Below are the code and all the weights of a small trained network. Each question names an input and a target symbol and asks about switching units off, where a switched-off unit gives its printed mean instead of its output.

import numpy as np


def w(rows, s, z=0):
    codes = np.array(rows[::2]) - 128.0
    scale = np.full(codes.shape[1], s)
    scale[-1] = z or s
    return codes * scale


def f(y):
    return y / 2 * (1 + np.tanh(0.7978845608 * (y + 0.044715 * y**3)))


def softmax(a):
    e = np.exp(a - a.max(-1, keepdims=True))
    return e / e.sum(-1, keepdims=True)


def log_softmax(a):
    a = a - a.max(-1, keepdims=True)
    return a - np.log(np.exp(a).sum(-1, keepdims=True))


def net(x, mask):
    ids = ['ΛΣΨαγεζημτφω'.index(c) for c in x.split()]
    T = len(ids)
    res = E[ids] + P[:T]
    r = res
    for j in range(3):
        rows = slice(2 * j, 2 * j + 2)
        q, k, v = (r @ M[0][rows].T for M in (Q, K, V))
        z = softmax(np.where(np.tri(T) > 0, q @ k.T / 2**0.5, -1e9)) @ v
        o = O[0][rows]
        res = res + np.where(mask[j], z, o[:, -1]) @ o[:, :-1]
    y = f(res @ A[0][:, :-1].T + A[0][:, -1])
    res = res + np.where(mask[3:15], y, B[0][:, -1]) @ B[0][:, :-1]
    return log_softmax(res[-1] @ U[:, :-1].T + U[:, -1])


Q, K, V, O, A, B = {}, {}, {}, {}, {}, {}
E = w([
[49,247,40],'Λ',
[209,1,158],'Σ',
[102,101,141],'Ψ',
[109,97,121],'α',
[111,68,77],'γ',
[201,25,174],'ε',
[197,182,82],'ζ',
[206,38,163],'η',
[240,82,196],'μ',
[89,87,143],'τ',
[111,125,161],'φ',
[131,149,174],'ω',
],0.0096)
P = w([
[127,172,138],'0',
[135,129,107],'1',
[158,168,149],'2',
[107,109,143],'3',
[162,121,77],'4',
[142,166,185],'5',
[92,66,96],'6',
[199,155,100],'7',
[84,111,199],'8',
[151,70,11],'9',
],0.011)
Q[0] = w([
[173,156,11],'head 0',
[59,77,9],'head 0',
[49,82,172],'head 1',
[166,224,205],'head 1',
[255,70,127],'head 2',
[160,62,215],'head 2',
],0.0097)
K[0] = w([
[77,45,163],'head 0',
[84,147,247],'head 0',
[172,187,140],'head 1',
[127,118,19],'head 1',
[165,8,182],'head 2',
[250,88,114],'head 2',
],0.013)
V[0] = w([
[141,91,1],'head 0',
[214,155,43],'head 0',
[107,32,52],'head 1',
[176,190,123],'head 1',
[44,91,147],'head 2',
[188,59,220],'head 2',
],0.01)
O[0] = w([
[56,72,2,161],'head 0',
[171,63,48,253],'head 0',
[19,83,124,90],'head 1',
[226,103,95,205],'head 1',
[76,187,165,17],'head 2',
[141,9,236,232],'head 2',
],0.008,0.0026)
A[0] = w([
[212,181,125,173],'neuron 0',
[175,50,152,136],'neuron 1',
[168,44,159,137],'neuron 2',
[158,252,185,197],'neuron 3',
[118,171,54,100],'neuron 4',
[185,47,152,137],'neuron 5',
[83,210,80,254],'neuron 6',
[113,90,140,109],'neuron 7',
[168,68,159,136],'neuron 8',
[64,254,98,118],'neuron 9',
[163,49,151,128],'neuron 10',
[23,144,167,240],'neuron 11',
],0.0079,0.0076)
B[0] = w([
[156,78,149,212],'neuron 0',
[157,172,109,241],'neuron 1',
[144,177,106,240],'neuron 2',
[128,140,233,166],'neuron 3',
[140,157,72,151],'neuron 4',
[163,170,114,254],'neuron 5',
[47,87,114,218],'neuron 6',
[125,145,133,134],'neuron 7',
[168,169,133,215],'neuron 8',
[93,200,129,143],'neuron 9',
[136,168,102,223],'neuron 10',
[9,149,165,154],'neuron 11',
],0.011,0.0065)
U = w([
[84,253,98,70],'Λ',
[81,149,182,53],'Σ',
[107,102,59,21],'Ψ',
[170,81,219,204],'α',
[83,114,150,155],'γ',
[128,99,212,196],'ε',
[96,140,177,80],'ζ',
[135,139,141,124],'η',
[35,38,81,238],'μ',
[132,154,157,14],'τ',
[182,255,124,3],'φ',
[195,59,13,194],'ω',
],0.0071,0.0046)

Each question gives the input, a string of symbols that net reads in full, and the target symbol t.
The units are the heads (2 rows each of Q, K, V and O) and the neurons (one row each of A and B). Each row of codes is followed by its name. A weight is (code - 128) times the scale printed after its matrix; where a second scale follows, it is the last column's (O, A, B and U).
mask holds one flag per unit, heads first, then neurons. A switched-off unit (its flag False) gives its mean, the last column of its rows in O or B, instead of its output. The means were averaged over made-up inputs and are rounded, as every weight is.
A unit's drop is (log p(t) with every unit on - log p(t) with that unit switched off) / (log p(t) with every unit on - log p(t) with every unit switched off).
The circuit of an input: a set's keep is (log p(t) with only the set's units on - log p(t) with every unit switched off) / (log p(t) with every unit on - log p(t) with every unit switched off). Starting from the 12 units with the biggest drops (on a tie, the unit counted first), units are removed one at a time, each time the one whose removal leaves the highest keep (on an exact tie, the one counted first), for as long as the keep stays at least 0.8.
circuit, biggest first: the units of the circuit, biggest drop first
top k neurons: the k neurons with the biggest drops, biggest first
which heads matter: for each layer, one digit per head in row order, 1 if its drop is at least 0.15 and else 0, layers parted by /
drop when u is switched off: that unit's drop, to one decimal
input ζ γ φ ζ α η α η ω ζ, target α: which heads matter : 100
input ζ γ Λ Σ γ ζ γ τ, target μ: which heads matter : 110
input ζ ζ ω η ζ ζ ω, target ω: circuit, biggest first : [head 1; head 2; neuron 3; neuron 11]
input γ ζ ζ μ γ ζ, target μ: which heads matter : 110
input ζ ε ζ ω ζ ζ ζ φ, target ω: circuit, biggest first : [head 0; neuron 3; neuron 11]
input ζ ε Ψ ζ ζ ζ α γ φ ζ, target ε: which heads matter : 100
input α ζ ζ τ, target ω: which heads matter : 111
input ζ ω μ μ ζ Ψ, target ω: which heads matter : 100
input Λ ζ ζ γ ω τ γ ω γ ζ, target μ: which heads matter : 010
input η ζ α Λ ζ γ φ, target μ: which heads matter : 001
input ε γ ζ ω ε φ γ γ Ψ Λ, target Λ: top 2 neurons : [neuron 9; neuron 4]
input ζ η ζ τ, target ω: top 2 neurons : [neuron 3; neuron 11]
input ε ω ζ ζ ω ζ, target α: top 2 neurons : [neuron 3; neuron 0]
input ζ α ζ ε ζ γ, target ω: drop when neuron 3 is switched off : 0.2
input ζ ζ α ζ Σ, target φ: drop when neuron 10 is switched off : 0.1
input φ γ Λ ζ Λ γ ω, target μ: drop when neuron 6 is switched off : 0.2
input η τ α γ τ, target μ: drop when neuron 1 is switched off : 0.1
